z_758: [-0.65 -1.90 -1.31  2.38 -1.51 -1.02 -1.64]
z_516: [ 1.80 -6.71 -3.70  3.61 -5.79 -2.21  1.37]
z_33: [-0.85 -1.12 -1.09  0.25 -1.64 -0.09  0.05]
z_863: [-0.55 -0.73 -0.12 -0.02 -1.26 -2.68  1.94]
z_291: [ 0.13 -3.33 -3.08  1.67 -3.06 -1.88  0.57]
z_886: [ 0.53 -5.66 -8.75 -3.26  2.38 -6.00 -8.90]
z_897: [-0.87 -1.07 -0.61  0.42 -1.69 -4.73  2.23]
z_900: [-0.68 -1.96 -1.58  2.63 -1.33 -1.17 -2.34]
z_543: [-2.01  1.01  0.61 -1.58 -0.82  0.55 -0.71]
z_43: [-0.57 -0.87 -0.09  0.28 -1.35 -2.58  1.65]
present: [1.01 0.61]
yes
present: [-1.17 -1.33  2.63]
no
present: [-1.12 -1.09]
yes
present: [-1.31  2.38 -1.52]
no
present: [-1.33 -1.17]
yes
present: [ 0.25 -1.64]
yes

z_388: [-5.19  5.09  4.56 -1.48  1.96 -0.07 -1.92 -4.17  3.73 -0.38 -0.52  1.28
 -1.83 -2.24 -4.39  5.23  1.28  1.99  3.92]
z_348: [-0.08  0.12  3.65 -2.03 -1.59 -2.41  0.81  0.96  0.23 -0.32 -0.30 -4.51
 -0.70 -0.77 -1.77  5.08  0.99 -1.30  2.52]
z_481: [-4.58  4.22  3.41  0.00 -1.44 -2.78  1.98 -3.24  3.71  1.43 -0.06  0.53
 -2.60 -0.27 -3.42  7.02  1.32  0.76  3.39]
z_859: [ 1.32 -1.42  2.34 -0.89 -4.25 -4.20  3.71  2.44 -0.47  0.91  0.09 -5.47
 -0.91  0.87 -0.43  5.47  0.87 -2.59  1.56]
z_311: [ 2.24 -2.09  3.24 -2.35 -2.50 -2.69  1.27  3.15 -1.41 -0.58 -0.25 -6.64
 -0.01 -0.38 -0.59  4.16  0.81 -2.56  1.72]
z_978: [-3.94  4.03  4.39 -3.10  2.67 -0.34 -3.08 -3.04  2.32 -1.60 -0.78 -1.33
 -0.76 -2.92 -4.00  5.11  0.89  1.83  4.19]
z_984: [-2.35  1.93  3.35  3.45 -2.77  0.79  3.08 -1.54  3.55  2.96  0.51  4.76
 -3.24  1.30 -1.84  1.61  1.91 -1.03  0.05]
z_898: [ 1.42 -0.79 -1.57 -5.06  5.58  1.19 -6.41  0.55 -3.21 -4.55 -0.98 -4.57
  3.64 -3.22  0.46 -2.07 -1.72  2.06  1.02]
z_95: [-2.94  2.60  1.11 -1.10 -3.02 -6.14  3.74 -1.58  1.81  1.25 -0.01 -3.63
 -1.56  0.51 -1.94  8.78  0.42  0.19  3.49]
z_822: [ 3.20 -3.29 -3.67  1.60 -2.99 -1.81  3.36  2.77 -2.20  1.22  0.56 -1.29
  0.72  2.43  3.15 -1.81 -0.86 -1.64 -2.49]
z_22: [ 1.62 -1.68 -2.52  2.41 -0.52  1.76  0.87  0.88 -0.73  0.94  0.46  2.99
  0.29  1.47  2.10 -4.45 -0.45 -0.47 -2.83]
present: [-0.89  2.34 -1.42]
no
present: [-4.25 -4.20]
yes
present: [-0.44  5.47  0.87 -2.59]
no
present: [2.10 1.47 0.29 2.99 0.46]
no
present: [ 4.39 -3.10  2.67]
yes
present: [-3.11  2.67]
no
present: [ 2.06 -1.72 -2.07  0.46 -3.22]
no

